Here is a tiny trained network, its code and every weight. The questions are about switching its units off for an input and a class, where a switched-off unit gives its printed mean instead of its output.

import numpy as np


def w(rows, s, z=0):
    codes = np.array(rows[::2]) - 128.0
    scale = np.full(codes.shape[1], s)
    scale[-1] = z or s
    return codes * scale


def f(y):
    return np.maximum(y, 0)


def log_softmax(a):
    a = a - a.max(-1, keepdims=True)
    return a - np.log(np.exp(a).sum(-1, keepdims=True))


def net(x, mask):
    res = np.array(x, float).reshape(1, 6) / 4 @ E
    y = f(res @ A[0][:, :-1].T + A[0][:, -1])
    res = res + np.where(mask, y, B[0][:, -1]) @ B[0][:, :-1]
    return log_softmax(res[-1] @ U[:, :-1].T + U[:, -1])


A, B = {}, {}
E = w([
[254,104,74,118],'x0',
[129,127,133,129],'x1',
[100,37,76,239],'x2',
[119,246,27,184],'x3',
[129,126,127,129],'x4',
[126,130,121,126],'x5',
],0.0066)
A[0] = w([
[134,131,133,134,118],'N1',
[91,137,146,121,214],'N2',
[90,66,70,206,85],'N3',
[53,123,131,137,125],'N4',
[42,140,159,147,81],'N5',
[119,140,124,103,254],'N6',
[134,63,85,220,86],'N7',
[78,36,59,198,95],'N8',
[132,214,51,165,103],'N9',
[104,255,17,180,93],'N10',
[254,92,108,136,116],'N11',
[124,195,132,71,140],'N12',
[28,137,152,137,72],'N13',
[105,66,91,216,84],'N14',
[227,100,64,111,87],'N15',
[239,102,73,124,83],'N16',
[132,177,128,57,71],'N17',
[122,181,102,32,77],'N18',
],0.0075,0.0083)
B[0] = w([
[130,131,111,126,128],'N1',
[141,117,74,193,213],'N2',
[188,195,207,110,171],'N3',
[111,142,90,100,157],'N4',
[58,171,84,36,147],'N5',
[162,113,68,255,254],'N6',
[148,176,163,115,171],'N7',
[167,180,180,97,184],'N8',
[113,42,158,96,183],'N9',
[124,12,188,82,208],'N10',
[58,145,53,73,177],'N11',
[170,137,164,151,180],'N12',
[68,176,74,33,147],'N13',
[182,196,190,95,169],'N14',
[74,158,110,74,161],'N15',
[41,179,76,49,162],'N16',
[180,179,201,85,146],'N17',
[152,161,183,106,155],'N18',
],0.0082,0.0083)
U = w([
[134,122,113,149,254],'0',
[174,203,195,111,26],'1',
[44,162,80,84,62],'2',
[133,110,111,162,192],'3',
[117,3,179,93,67],'4',
[142,134,106,161,139],'5',
],0.016,0.0064)

Each question gives the input, the list of numbers given to net, and the class t.
The units are the neurons (one row each of A and B). Each row of codes is followed by its name. A weight is (code - 128) times the scale printed after its matrix; where a second scale follows, it is the last column's (A, B and U).
mask holds one flag per neuron, in row order. A switched-off neuron (its flag False) gives its mean, the last column of its row in B, instead of its output. The means were averaged over made-up inputs and are rounded, as every weight is.
A unit's drop is (log p(t) with every unit on - log p(t) with that unit switched off) / (log p(t) with every unit on - log p(t) with every unit switched off).
The circuit of an input: a set's keep is (log p(t) with only the set's units on - log p(t) with every unit switched off) / (log p(t) with every unit on - log p(t) with every unit switched off). Starting from the 12 units with the biggest drops (on a tie, the unit counted first), units are removed one at a time, each time the one whose removal leaves the highest keep (on an exact tie, the one counted first), for as long as the keep stays at least 0.8.
circuit, biggest first: the units of the circuit, biggest drop first
k most important neurons: the k neurons with the biggest drops, biggest first
drop when u is switched off: that unit's drop, to one decimal
input [8,-4,3,0,-7,-2], class 2: 2 most important neurons => (N16; N11)
input [4,4,2,5,-5,0], class 4: circuit, biggest first => (N10; N9)
input [-2,-6,7,4,-3,-1], class 1: most important neuron => (N3)
input [7,0,-1,-7,-7,0], class 2: 4 most important neurons => (N11; N16; N10; N15)
input [-5,8,2,-5,5,6], class 3: circuit, biggest first => (N10; N2)
input [4,-3,4,-7,3,-7], class 0: 3 most important neurons => (N10; N9; N11)
input [8,6,-6,-2,-3,5], class 2: 3 most important neurons => (N11; N16; N15)
input [8,4,5,-8,-3,-7], class 2: circuit, biggest first => (N11; N16; N10)
input [8,-4,5,-5,5,-6], class 2: 3 most important neurons => (N11; N16; N15)
input [0,5,3,8,-7,-5], class 4: 2 most important neurons => (N10; N9)
input [-4,-4,2,-8,-7,-8], class 0: 3 most important neurons => (N10; N9; N2)
input [-6,5,6,8,-7,1], class 4: drop when N17 is switched off => 0.0
input [-5,8,-4,2,-2,-7], class 3: drop when N7 is switched off => 0.1
input [4,5,5,-4,5,0], class 1: drop when N10 is switched off => 0.2
